The same points and some others measured another way (B), then each row and its match in B
B:
1: 190,67,37,-180,324,-261,0,125,45,-176,97,-185,368,158,-343,203,73,-47,5,-192,-90,1,-64,-175,2,-57,40,212,151,32,-47,-208,105
2: 90,6,50,-181,7,-26,154,-74,-29,31,-93,-218,180,155,-209,121,406,32,19,222,-394,25,141,-234,-14,-59,129,140,-23,-204,242,168,89
3: 55,-44,111,-189,93,-74,-266,244,141,-171,38,53,323,-6,-158,111,105,106,63,65,48,-69,-92,-87,-167,-242,-57,54,94,255,-71,-37,22
4: 139,-82,66,-74,55,67,56,-17,-103,-98,15,101,263,83,-123,-23,246,-11,51,61,-258,62,40,-229,22,-57,29,79,86,127,106,137,-40
5: 353,-104,-290,-40,324,449,-29,47,-16,-200,-72,36,544,270,-100,-347,-218,6,-41,-117,-77,260,63,-128,51,49,-136,-19,330,168,-98,-309,-331
6: -26,-329,69,19,21,65,179,210,-186,-96,-9,44,-52,-26,96,234,63,-113,62,-194,-144,-81,-8,-213,86,62,-59,58,-97,52,-1,33,3
7: 9,-333,-68,-17,-33,157,256,154,-144,-3,-111,-115,37,67,42,197,96,-62,5,-106,-253,-15,60,-224,56,91,-54,21,-85,-112,74,-9,-45
8: -175,-21,346,568,130,-182,-132,37,-203,-196,356,206,-454,-279,69,474,-425,-199,38,-693,656,-15,-265,88,324,-66,7,254,19,353,-177,-256,295
9: 35,-288,88,62,76,14,163,223,-177,-196,56,22,-82,-134,59,220,-163,-20,134,-412,-61,-2,-164,-104,235,27,-165,-171,-19,225,-2,-116,147
10: 227,-27,-226,20,292,149,9,-1,12,-73,6,-114,540,301,-265,-27,-105,-92,-150,-176,23,191,45,-191,-30,56,-7,243,295,-14,-93,-350,-220
11: 302,250,-91,-79,460,177,-252,54,163,-283,-35,-214,150,143,-150,-157,-319,110,37,-137,178,166,27,132,150,-128,-45,28,234,63,-107,-408,56
12: -181,-437,-9,197,-174,158,243,183,-203,62,-64,-48,-189,-55,159,378,13,-117,-35,-217,-37,-64,15,-184,62,100,-57,76,-175,-93,38,-13,-4
13: 41,-43,132,-59,56,-1,-281,205,91,-199,55,103,184,-109,-77,83,-67,156,109,-53,156,-13,-161,3,-40,-252,-114,-80,111,361,-60,-89,91
14: 5,-209,13,149,13,81,225,8,-196,-18,17,-36,-22,39,-10,207,45,-132,-13,-212,-116,48,21,-203,152,95,19,129,-19,-40,81,-24,15
15: 9,189,-147,356,231,223,-372,-79,131,-200,-188,-86,-74,21,104,11,-345,164,-180,-131,408,148,81,277,110,-227,17,101,162,-6,-35,-244,87
16: 176,220,-72,-127,252,-206,-70,-73,148,-14,22,-338,514,291,-484,178,145,13,-140,2,-41,106,43,-152,-95,-109,145,339,217,-175,38,-237,60
17: -95,-154,214,186,-217,211,-177,-21,-104,-52,55,381,15,-145,101,14,186,55,68,152,63,15,-31,-110,-46,-197,3,40,20,357,77,279,-37
18: 132,-31,31,-10,157,-22,100,-7,-87,-95,44,-59,203,112,-179,109,96,-68,11,-123,-137,68,11,-190,84,0,47,158,98,18,57,-54,24
19: 157,186,138,-242,427,-266,-182,274,136,-485,-196,-261,-243,-140,42,165,-84,261,167,-172,-124,-130,-53,230,256,-278,-58,-216,-75,47,51,-49,511
20: 136,-318,-25,-266,101,-29,263,275,-102,-122,-78,-104,248,88,-77,156,190,-26,87,-110,-437,-61,-2,-293,32,63,-87,-57,-27,4,62,16,4
21: 116,-193,16,-164,164,-75,163,231,-75,-136,12,-126,189,74,-133,208,66,-62,67,-200,-204,-41,-42,-223,51,35,-52,44,10,28,-15,-109,42
22: -246,-135,259,267,-186,-129,-198,77,-48,19,178,195,-12,-145,-47,421,112,-69,-41,-87,324,-99,-126,-113,-121,-187,56,291,-17,227,-49,63,79
23: 79,-63,334,105,62,-23,-136,3,-177,-274,203,462,37,-175,9,-23,94,-16,195,-115,11,10,-152,-111,144,-167,-21,4,111,563,10,216,84
24: -27,-141,93,410,-26,289,-177,-70,-159,-96,156,401,59,-71,82,-15,-163,-79,-17,-184,331,137,-78,-64,72,-72,-29,145,179,410,-80,-34,-151
25: 172,97,35,-106,279,-274,-47,-5,14,-204,7,-14,429,157,-271,126,254,2,-63,-50,-211,22,-1,-173,-19,-126,100,226,182,65,54,43,88
26: -130,-122,241,280,-210,142,-147,-101,-141,-15,106,354,-19,-124,57,85,184,-14,25,95,125,25,-28,-129,-28,-173,60,160,20,298,81,260,-23
27: 152,-133,-115,-103,198,210,92,150,-34,-126,-122,-167,89,150,-4,30,-9,-34,13,-74,-164,25,113,-127,72,53,-36,66,5,-103,-8,-137,-65
28: 162,-121,-90,-248,184,-61,173,160,-7,-68,-63,-244,362,212,-229,161,173,-36,-6,-58,-314,2,43,-256,-28,33,-3,111,54,-131,44,-113,-13
29: 451,82,-137,-323,389,425,-178,127,112,-387,-185,-8,306,114,-9,-502,-137,249,189,107,-253,181,78,53,143,-133,-179,-320,227,241,1,-140,-77
30: 148,51,211,245,250,-206,318,-288,-376,-126,254,135,26,95,-206,171,159,-310,16,-382,-175,122,-3,-298,346,151,208,392,118,69,120,87,114
31: -3,108,-41,142,-112,178,-100,-253,54,177,-28,-114,308,204,-244,52,230,38,-156,271,30,177,155,-157,-144,-136,167,328,143,-147,158,9,-92
32: 402,173,30,42,345,505,-201,-149,-68,-401,-33,249,31,-15,89,-574,-260,176,224,-33,-37,294,29,134,358,-124,-113,-267,265,439,59,-45,-22
33: 164,226,-15,110,359,2,-167,-33,76,-179,84,-187,94,105,-207,76,-277,-10,-32,-264,278,150,-27,61,159,-91,38,195,198,28,-77,-380,117
34: 22,-108,19,74,-133,243,41,-134,-103,60,-54,92,206,90,-52,-26,284,3,-34,223,-199,107,118,-219,-45,-60,74,136,56,14,175,193,-120
35: 84,105,-143,138,-20,256,97,-338,-38,178,-97,-215,267,294,-230,-13,235,-28,-171,219,-144,234,249,-209,-27,11,206,340,124,-311,221,1,-120
36: -25,-85,344,145,161,-133,-308,271,-63,-370,240,377,-140,-292,89,196,-209,-2,186,-364,361,-111,-273,62,132,-225,-113,-5,52,597,-188,-48,196
37: -60,-31,79,222,-168,272,-140,-168,-48,68,0,140,89,21,-26,2,151,33,-50,201,94,117,75,-100,-60,-147,85,189,67,91,115,123,-85
38: 234,-25,18,-100,296,-60,140,83,-93,-221,46,-124,182,84,-184,68,-63,-31,89,-296,-172,87,-64,-131,215,26,-41,-5,126,85,20,-187,112
39: -51,-326,17,251,14,-92,215,-25,-321,-240,-227,325,3,-52,268,171,347,-27,-112,-137,-456,-68,74,-182,166,-37,45,48,-51,104,220,512,74
40: 30,-116,-53,165,92,228,38,56,-67,-81,-45,-120,-86,24,48,123,-209,-17,-11,-225,103,81,29,-22,155,16,-54,37,16,-25,-10,-225,17
41: 151,-63,12,126,74,273,165,-169,-212,-78,-30,68,25,74,9,-109,65,-42,38,-55,-217,175,99,-156,231,50,32,39,68,51,159,80,-34
42: -192,-241,30,546,-147,426,28,-36,-211,25,1,80,-479,-156,309,194,-324,-83,-22,-294,362,93,24,50,250,35,-43,58,-90,48,0,-122,17
43: 178,224,60,166,267,-90,67,-278,-108,-55,136,-104,203,193,-323,85,44,-131,-73,-186,7,199,41,-149,182,5,190,367,216,-51,89,-134,80
44: -381,-50,291,648,-204,26,-319,-28,-60,48,237,203,-398,-264,111,475,-251,-93,-84,-286,786,-27,-149,106,25,-200,61,341,-36,234,-115,-131,152
45: 80,-4,124,-54,186,-109,-184,183,52,-212,105,25,162,-21,-145,160,-37,23,70,-157,124,-34,-121,-46,9,-161,-44,92,112,240,-94,-141,101
46: 38,-414,153,116,-36,134,357,86,-394,-154,46,278,-136,-111,175,98,130,-145,155,-265,-350,-14,-37,-286,272,135,-76,-82,-97,227,124,245,18
47: 8,-145,-63,264,23,428,-6,15,-103,-84,-94,-12,-220,-39,191,-11,-261,28,17,-157,135,131,55,47,212,-3,-83,-58,8,44,18,-141,-11
48: 59,26,-88,19,-70,168,60,-210,-12,155,-82,-141,354,254,-232,26,326,-2,-136,272,-197,149,189,-255,-123,-41,156,292,103,-219,193,68,-124
49: -35,-247,208,462,-31,216,236,-129,-428,-128,131,315,-399,-179,237,106,-120,-192,111,-403,28,98,-55,-115,417,114,-11,29,-41,256,95,116,73
50: -192,-59,313,224,-45,-321,-224,114,-15,-63,284,180,62,-145,-163,480,51,-94,-21,-233,392,-110,-221,-102,-94,-206,53,332,43,309,-110,-46,164
51: 339,79,-37,26,245,540,-138,-107,-64,-318,-98,182,44,16,112,-505,-187,170,170,44,-102,269,77,83,289,-103,-102,-250,206,321,80,-15,-67
52: 92,-117,155,160,85,-9,241,-115,-300,-109,124,148,4,6,-55,112,132,-167,68,-227,-199,81,-13,-243,243,82,69,151,44,140,116,123,59
53: 334,-72,-8,-211,229,447,-161,167,-3,-383,-130,195,130,-38,132,-442,-132,225,257,69,-208,122,2,51,178,-153,-213,-384,144,413,9,18,-66
54: 251,31,-132,-109,141,157,206,-205,-80,13,-103,-176,424,319,-265,-106,294,-28,-61,147,-426,196,196,-289,36,54,125,199,152,-199,200,38,-114
55: 367,-127,-190,-459,310,378,-51,344,124,-316,-231,-159,313,120,0,-312,-106,225,189,74,-341,72,52,-29,45,-64,-252,-361,107,123,-25,-187,-92
56: 245,5,-168,-77,227,535,-232,145,121,-259,-200,-76,58,31,121,-324,-321,236,100,28,56,167,69,156,126,-143,-190,-274,135,149,-34,-257,-65
57: 19,75,-85,143,157,5,-5,-28,40,23,11,-323,105,161,-210,263,-118,-67,-139,-194,186,99,50,-59,26,-8,83,298,88,-213,-19,-329,57
58: 109,-234,-29,-50,169,10,223,184,-141,-145,-25,-119,74,64,-35,191,-12,-85,35,-287,-202,-3,-17,-183,147,89,-63,20,-7,-13,6,-124,44
59: -206,-75,295,309,-60,-102,-286,131,-22,-101,227,223,-148,-219,14,370,-125,-51,23,-238,501,-82,-194,12,-6,-208,-7,208,5,348,-132,-70,148
60: -203,-335,162,238,-434,146,10,-47,-158,130,60,318,162,-123,3,178,284,22,-10,122,-19,38,-81,-242,-121,-135,-9,36,9,274,152,287,-72
61: 29,244,97,342,307,-78,-133,-116,-25,-123,175,-175,-169,38,-162,272,-330,-135,-77,-422,472,117,-34,84,232,-47,124,378,126,-27,-97,-388,207
62: 52,6,-139,20,-96,233,98,-235,-4,209,-139,-212,375,298,-237,18,358,5,-169,327,-240,171,242,-266,-141,-16,176,301,92,-304,226,75,-164
63: 110,205,214,-393,213,-400,171,101,79,-72,-10,-607,-138,52,-351,420,254,43,161,-29,-314,-111,27,-105,140,-84,126,102,-175,-355,187,-82,489
64: 17,-42,209,166,50,62,-82,-7,-122,-146,135,212,-49,-95,2,74,-9,-38,90,-139,107,35,-74,-65,130,-104,8,89,60,289,13,37,73
65: -152,179,298,518,109,-277,-480,-152,-58,-357,32,498,-128,-250,157,197,63,104,-121,-133,349,-41,-95,187,106,-418,138,228,131,461,37,332,285
66: 89,-93,2,84,-2,145,205,-156,-177,38,-28,-25,160,148,-110,40,234,-83,-29,25,-262,124,119,-260,82,57,104,178,52,-87,174,100,-58
67: 16,3,26,163,-81,216,-75,-179,-48,53,-12,71,181,85,-107,-11,168,18,-58,160,-3,145,91,-139,-39,-102,89,192,107,36,122,82,-87
68: -42,-114,163,76,-234,324,-199,-33,-31,19,15,292,102,-71,35,-88,217,93,80,313,30,59,25,-123,-118,-203,-8,34,38,277,96,230,-125
69: 307,-147,-174,-307,246,431,-56,278,73,-302,-239,-86,189,66,100,-310,-138,217,171,49,-266,81,69,15,97,-72,-231,-355,85,142,-4,-139,-79
70: -2,-25,-47,163,-135,274,35,-226,-59,153,-71,-36,194,161,-124,6,240,-7,-112,228,-97,164,169,-203,-63,-50,135,252,75,-129,187,98,-125
71: 174,-89,-140,-107,268,258,41,157,-14,-163,-135,-162,78,168,27,-21,-49,-30,8,-56,-129,28,148,-97,79,49,-38,87,18,-120,-40,-163,-91
72: 52,-229,-39,-1,128,-50,177,147,-123,-110,-60,-61,142,76,-37,230,85,-75,-38,-216,-211,-28,6,-197,68,48,-16,87,2,-29,34,-24,24

-109,-81,-150,-27,-176,41,-224,166,178,75,-203,114,-35,271,27,-254,-53,39,-47,-104,65,107,-121,-17,-354,-3,-292,128,12	14
-27,121,628,97,90,-160,-17,-259,-171,-183,272,-95,108,-69,30,167,111,9,291,222,-247,-361,88,90,247,234,716,-376,227	25
-12,211,243,91,-141,-320,95,-32,-327,-111,303,-229,128,-174,-190,295,177,-143,53,106,-339,-183,27,4,109,293,365,-43,188	59
180,-18,-21,-25,41,-142,50,47,265,-39,264,231,19,197,36,-108,183,-40,-8,39,-198,-35,-96,62,-98,-94,-14,-246,-33	33
36,-19,34,-25,-145,217,-46,1,245,-39,-212,-58,103,334,119,-247,11,58,-117,-54,45,6,-326,93,-229,53,-164,106,108	52
100,114,185,74,-36,-204,99,-72,-12,-61,163,31,169,-24,-41,155,146,-146,34,173,-152,-239,95,-34,-45,102,100,-8,326	45
247,-123,-192,144,-57,127,324,-95,390,-97,-130,223,25,263,-142,-120,216,-157,-182,6,-88,89,-492,110,91,-26,146,131,388	32
-118,52,47,-23,-94,-121,-199,59,19,52,-51,73,21,115,5,-84,-21,-75,29,-4,-38,-74,88,-93,-269,101,-133,87,168	72
-204,134,211,51,7,-366,-144,-66,-269,-33,221,71,-117,-112,-226,112,73,-208,182,0,-332,-87,128,-95,125,288,524,-135,202	71
-120,-148,-182,-51,47,9,-152,265,100,151,-57,309,-135,61,-157,-192,-7,-71,59,90,-27,87,49,-98,-230,-34,-74,-78,-8	27
43,-29,-165,87,-214,1,56,104,74,-29,-101,-2,64,145,-114,-33,100,-43,-106,-24,-37,70,-231,57,-135,52,-73,179,144	24
-311,173,193,-41,-54,-230,-266,29,-336,33,64,-62,-85,-79,-187,30,-35,-158,139,-39,-231,-59,129,-129,-45,342,312,-27,117	7
81,-218,-263,285,-211,-60,140,-42,307,-8,-347,347,11,113,-192,13,86,-177,-68,70,104,13,-162,-53,-79,-22,-43,424,676	53
-96,203,300,-33,9,28,-203,-166,-153,-117,-32,-8,120,259,135,-92,8,0,144,-55,55,-96,-1,118,-46,87,332,-142,35	48
134,-211,-147,91,41,-103,112,114,353,58,59,397,-51,45,-127,-57,141,-109,16,201,-114,-51,-13,-64,-99,-101,-51,-61,277	19
-66,-107,-302,-31,-109,-96,-152,246,167,111,-43,265,-120,177,-114,-203,22,-62,-48,-82,-62,167,-73,-63,-294,-41,-241,46,-28	40
46,-35,-146,46,-52,-134,-28,31,218,37,-57,314,6,179,-47,-95,72,-155,-26,7,-10,-12,8,-78,-206,-48,-147,118,288	5
157,12,159,-22,43,-30,-8,-18,255,-10,79,171,182,183,174,-73,85,-12,37,186,11,-232,110,-12,-253,-95,-190,-105,180	1
165,-139,-130,218,-252,-140,231,97,196,-16,-42,46,129,-51,-162,160,156,-86,-95,198,-87,-113,-105,-32,-123,34,-170,275,445	36
60,129,-7,38,-176,167,70,-23,-35,-76,-226,-131,242,222,3,-17,62,-67,-132,-2,128,-24,-208,83,-168,68,-60,257,216	26
142,275,449,-24,77,-206,-86,-291,33,-175,267,59,252,256,302,27,125,-36,142,47,-59,-326,168,82,-82,-4,176,-251,166	16
-314,196,-23,-82,-189,-247,-310,144,-308,92,-8,-84,-65,5,-178,-22,-59,-185,-4,-156,-164,52,100,-169,-252,301,-41,180,59	12
-44,252,147,-5,-134,-3,-292,-240,12,-124,-229,81,213,505,306,-177,-38,-4,33,-231,271,-55,4,105,-284,-34,-64,151,168	62
96,-71,-93,120,-230,39,56,7,221,-54,-181,42,120,226,9,-67,76,5,-92,4,67,-5,-229,71,-181,-3,-145,214,262	64
-29,253,381,-22,1,-6,-169,-326,-20,-165,-42,-26,154,346,224,-115,27,-48,80,-109,15,-163,-70,107,-34,126,291,-67,212	54
-47,-83,-192,92,7,-147,24,93,84,100,-101,368,-76,-30,-275,0,72,-287,2,118,-59,-6,89,-186,-107,48,26,175,444	69
-88,-138,-175,51,-193,-116,-99,201,174,108,-103,125,-77,46,-139,-98,0,-61,-51,19,-100,41,-65,-119,-268,88,-250,188,206	9
100,216,-108,-8,-48,-384,29,-58,-13,-91,311,193,7,181,-94,32,217,-256,-63,-171,-276,48,-62,8,-24,43,129,-58,75	15
97,376,-57,-14,-309,-336,37,-34,-186,-123,205,-227,230,183,-16,143,184,-190,-201,-224,-205,-7,-120,33,-192,167,-165,242,69	44
-3,227,306,23,-159,-447,119,-43,-280,-167,584,-379,-20,-166,-225,240,246,-119,-1,-39,-702,-105,-223,61,256,450,525,-240,-30	8
-71,-125,71,19,-9,225,-199,31,174,2,-266,187,48,284,129,-247,-59,131,124,72,230,-28,-45,87,-213,-96,22,-68,64	2
208,67,-67,59,-245,-322,-38,-102,351,-142,186,123,89,418,206,-112,169,26,-101,-233,-141,1,-220,131,-219,-76,-231,11,54	61
31,-3,-132,-10,6,347,110,157,-33,35,-271,53,163,115,-142,-76,51,-98,-84,167,193,41,-128,38,-164,-38,-26,141,129	68
